Here is a tiny trained network, its code and every weight. The questions are about switching its units off for an input and a target symbol, where a switched-off unit gives its printed mean instead of its output.

import numpy as np


def w(rows, s, z=0):
    codes = np.array(rows[::2]) - 128.0
    scale = np.full(codes.shape[1], s)
    scale[-1] = z or s
    return codes * scale


def f(y):
    return np.maximum(y, 0)


def softmax(a):
    e = np.exp(a - a.max(-1, keepdims=True))
    return e / e.sum(-1, keepdims=True)


def log_softmax(a):
    a = a - a.max(-1, keepdims=True)
    return a - np.log(np.exp(a).sum(-1, keepdims=True))


def net(x, mask):
    ids = ['ΘΛΠαβδεζηξτ'.index(c) for c in x.split()]
    T = len(ids)
    res = E[ids] + P[:T]
    u = 0
    for l in range(2):
        r = res
        for j in range(3):
            rows = slice(2 * j, 2 * j + 2)
            q, k, v = (r @ M[l][rows].T for M in (Q, K, V))
            z = softmax(np.where(np.tri(T) > 0, q @ k.T / 2**0.5, -1e9)) @ v
            o = O[l][rows]
            res = res + np.where(mask[u + j], z, o[:, -1]) @ o[:, :-1]
        u += 3
        y = f(res @ A[l][:, :-1].T + A[l][:, -1])
        res = res + np.where(mask[u : u + 12], y, B[l][:, -1]) @ B[l][:, :-1]
        u += 12
    return log_softmax(res[-1] @ U[:, :-1].T + U[:, -1])


Q, K, V, O, A, B = {}, {}, {}, {}, {}, {}
E = w([
[157,184,148,142,106],'Θ',
[176,33,195,51,203],'Λ',
[166,42,152,54,41],'Π',
[158,42,30,153,80],'α',
[93,163,14,71,176],'β',
[149,205,133,77,130],'δ',
[168,226,96,109,112],'ε',
[137,135,135,130,252],'ζ',
[173,196,162,100,159],'η',
[204,4,79,131,164],'ξ',
[87,107,183,117,150],'τ',
],0.02)
P = w([
[5,117,147,70,210],'0',
[149,104,150,197,91],'1',
[181,129,158,169,120],'2',
[150,124,153,136,114],'3',
[155,129,150,124,127],'4',
[142,131,142,129,107],'5',
[140,131,134,123,102],'6',
[124,136,126,128,76],'7',
[149,127,134,107,115],'8',
],0.011)
Q[0] = w([
[161,112,178,101,194],'0.h1',
[144,149,247,171,146],'0.h1',
[107,53,122,121,117],'0.h2',
[82,113,113,154,141],'0.h2',
[210,78,166,76,109],'0.h3',
[143,104,107,110,78],'0.h3',
],0.013)
K[0] = w([
[106,183,183,177,204],'0.h1',
[60,133,176,244,137],'0.h1',
[242,150,69,122,108],'0.h2',
[202,145,189,255,202],'0.h2',
[199,93,147,175,189],'0.h3',
[126,78,83,242,126],'0.h3',
],0.0078)
V[0] = w([
[1,167,175,141,99],'0.h1',
[135,190,122,153,124],'0.h1',
[112,152,128,36,141],'0.h2',
[122,160,168,107,194],'0.h2',
[133,158,107,203,169],'0.h3',
[236,98,121,157,166],'0.h3',
],0.0077)
O[0] = w([
[160,196,140,82,166,80],'0.h1',
[142,198,126,158,158,101],'0.h1',
[166,139,144,99,100,253],'0.h2',
[135,115,73,104,254,201],'0.h2',
[121,142,138,146,149,98],'0.h3',
[123,132,136,205,53,214],'0.h3',
],0.0083,0.0043)
A[0] = w([
[114,254,151,53,45,190],'0.n1',
[117,66,12,128,171,127],'0.n2',
[150,191,90,139,34,140],'0.n3',
[138,237,158,150,82,165],'0.n4',
[35,78,161,141,242,77],'0.n5',
[54,37,104,19,174,78],'0.n6',
[125,176,200,135,212,121],'0.n7',
[217,212,113,136,125,220],'0.n8',
[218,74,200,137,57,91],'0.n9',
[98,111,224,145,171,107],'0.n10',
[218,208,141,78,27,4],'0.n11',
[174,20,108,120,64,194],'0.n12',
],0.0092,0.0042)
B[0] = w([
[225,153,144,210,141,215],'0.n1',
[126,110,230,181,113,216],'0.n2',
[115,142,162,106,198,189],'0.n3',
[159,94,172,235,153,181],'0.n4',
[99,148,155,140,169,194],'0.n5',
[154,175,160,74,117,224],'0.n6',
[95,183,43,165,113,206],'0.n7',
[193,94,100,100,134,224],'0.n8',
[70,190,89,112,120,235],'0.n9',
[2,47,95,125,122,165],'0.n10',
[79,145,124,138,62,198],'0.n11',
[229,188,146,132,177,254],'0.n12',
],0.0087,0.0098)
Q[1] = w([
[17,201,89,28,125],'1.h1',
[67,112,187,109,143],'1.h1',
[66,74,207,81,123],'1.h2',
[1,142,180,145,118],'1.h2',
[50,183,194,70,28],'1.h3',
[19,162,143,82,125],'1.h3',
],0.0069)
K[1] = w([
[103,119,109,171,69],'1.h1',
[130,56,102,113,133],'1.h1',
[116,62,151,176,93],'1.h2',
[155,122,131,127,91],'1.h2',
[156,120,146,112,92],'1.h3',
[101,4,124,122,97],'1.h3',
],0.012)
V[1] = w([
[36,141,84,253,156],'1.h1',
[56,169,1,105,137],'1.h1',
[138,205,145,79,153],'1.h2',
[127,123,103,143,84],'1.h2',
[209,139,88,130,131],'1.h3',
[158,116,10,122,81],'1.h3',
],0.0089)
O[1] = w([
[192,64,36,132,185,81],'1.h1',
[193,147,5,54,81,124],'1.h1',
[129,154,139,90,193,255],'1.h2',
[226,109,173,142,43,67],'1.h2',
[55,215,72,151,35,143],'1.h3',
[66,167,2,144,176,58],'1.h3',
],0.0083,0.022)
A[1] = w([
[111,105,54,77,57,142],'1.n1',
[177,109,29,153,87,71],'1.n2',
[54,80,135,164,197,126],'1.n3',
[147,70,125,99,159,211],'1.n4',
[121,89,154,131,36,131],'1.n5',
[3,198,158,132,144,153],'1.n6',
[93,103,74,82,173,112],'1.n7',
[79,125,162,90,129,159],'1.n8',
[164,129,119,117,84,140],'1.n9',
[159,178,105,164,114,65],'1.n10',
[17,146,88,37,128,146],'1.n11',
[183,102,134,106,94,2],'1.n12',
],0.012,0.0071)
B[1] = w([
[174,89,90,10,162,132],'1.n1',
[128,113,148,157,99,147],'1.n2',
[124,140,58,139,127,161],'1.n3',
[63,157,149,121,96,168],'1.n4',
[92,163,140,101,86,135],'1.n5',
[138,91,127,113,179,252],'1.n6',
[127,93,133,181,140,148],'1.n7',
[137,107,48,157,90,179],'1.n8',
[138,154,83,117,176,136],'1.n9',
[82,78,123,110,68,156],'1.n10',
[150,145,137,149,59,169],'1.n11',
[89,81,159,121,125,139],'1.n12',
],0.013,0.037)
U = w([
[177,122,84,227,76,250],'Θ',
[7,135,138,76,129,37],'Λ',
[80,117,162,188,39,190],'Π',
[156,75,42,88,111,140],'α',
[86,132,47,119,175,58],'β',
[175,182,126,168,140,253],'δ',
[114,134,94,26,169,94],'ε',
[4,242,99,36,103,127],'ζ',
[125,7,110,97,108,66],'η',
[2,29,61,129,28,117],'ξ',
[126,90,128,216,118,112],'τ',
],0.0079,0.0045)

Each question gives the input, a string of symbols that net reads in full, and the target symbol t.
The units are the heads (2 rows each of Q, K, V and O) and the neurons (one row each of A and B). Each row of codes is followed by its name. A weight is (code - 128) times the scale printed after its matrix; where a second scale follows, it is the last column's (O, A, B and U).
mask holds one flag per unit, layer by layer, with each layer's heads first. A switched-off unit (its flag False) gives its mean, the last column of its rows in O or B, instead of its output. The means were averaged over made-up inputs and are rounded, as every weight is.
A unit's drop is (log p(t) with every unit on - log p(t) with that unit switched off) / (log p(t) with every unit on - log p(t) with every unit switched off).
The circuit of an input: a set's keep is (log p(t) with only the set's units on - log p(t) with every unit switched off) / (log p(t) with every unit on - log p(t) with every unit switched off). Starting from the 12 units with the biggest drops (on a tie, the unit counted first), units are removed one at a time, each time the one whose removal leaves the highest keep (on an exact tie, the one counted first), for as long as the keep stays at least 0.8.
units of the circuit, in order: the units of the circuit, biggest drop first
unit that matters most: the unit with the biggest drop
top k neurons: the k neurons with the biggest drops, biggest first
top k neurons in layer l: the k neurons of layer l with the biggest drops, biggest first
heads that matter: for each layer, one digit per head in row order, 1 if its drop is at least 0.15 and else 0, layers parted by /
input ε ξ η η ε, target ξ: units of the circuit, in order : 1.h3, 1.n10, 0.n1
input τ ε β η τ β ζ ξ, target ε: heads that matter : 001 / 111
input ξ Θ Θ ε Θ, target τ: unit that matters most : 1.h1
input ζ ε τ Λ Π ε, target η: heads that matter : 000 / 101
input Λ δ τ η ξ δ, target β: top 2 neurons : 1.n6, 0.n6
input τ β ε ε Θ β ξ Π α, target ε: top 3 neurons : 0.n6, 0.n12, 0.n5
input ζ η Π β η ζ β β τ, target ξ: top 3 neurons : 0.n12, 0.n10, 0.n1
input β β τ β δ, target δ: top 2 neurons : 0.n2, 0.n1
input Θ Λ Λ Π ε ζ ε τ α, target Θ: units of the circuit, in order : 0.n12, 1.n6
input α ζ η, target Π: units of the circuit, in order : 1.h2, 0.n12, 0.h2
input ζ τ β, target Λ: top 2 neurons : 1.n4, 1.n6
input Λ η Π β ξ, target β: top 4 neurons in layer 0 : 0.n12, 0.n6, 0.n2, 0.n5
input Λ β ζ ξ η, target β: top 2 neurons in layer 1 : 1.n6, 1.n3
input η Θ η ε, target α: unit that matters most : 0.n7
input β ζ Π β β τ, target ξ: units of the circuit, in order : 0.n12, 0.n10
input Π ξ η δ Π τ η τ ξ, target Λ: heads that matter : 000 / 100
input τ ξ β τ β η ξ, target ε: top 4 neurons : 0.n6, 0.n5, 0.n7, 0.n12
input β β ζ η ε Λ α, target δ: top 2 neurons in layer 0 : 0.n12, 0.n2
input β τ ζ, target β: top 2 neurons in layer 1 : 1.n7, 1.n3
input α β τ α, target Π: unit that matters most : 1.h2
input η η Λ ζ ε β δ Π Θ, target α: top 4 neurons : 0.n7, 0.n12, 0.n2, 1.n1
input ξ τ ξ ζ Λ η, target τ: top 2 neurons : 0.n12, 1.n6
input β η ζ ε ζ Θ, target δ: heads that matter : 001 / 011
input η ε ξ, target α: top 2 neurons in layer 1 : 1.n1, 1.n10
input ζ Π β, target Λ: heads that matter : 010 / 101
input Π ζ η ξ β δ η, target Λ: top 4 neurons : 1.n6, 0.n12, 0.n6, 1.n5
input δ α τ α β α τ Π η, target ζ: unit that matters most : 0.n7
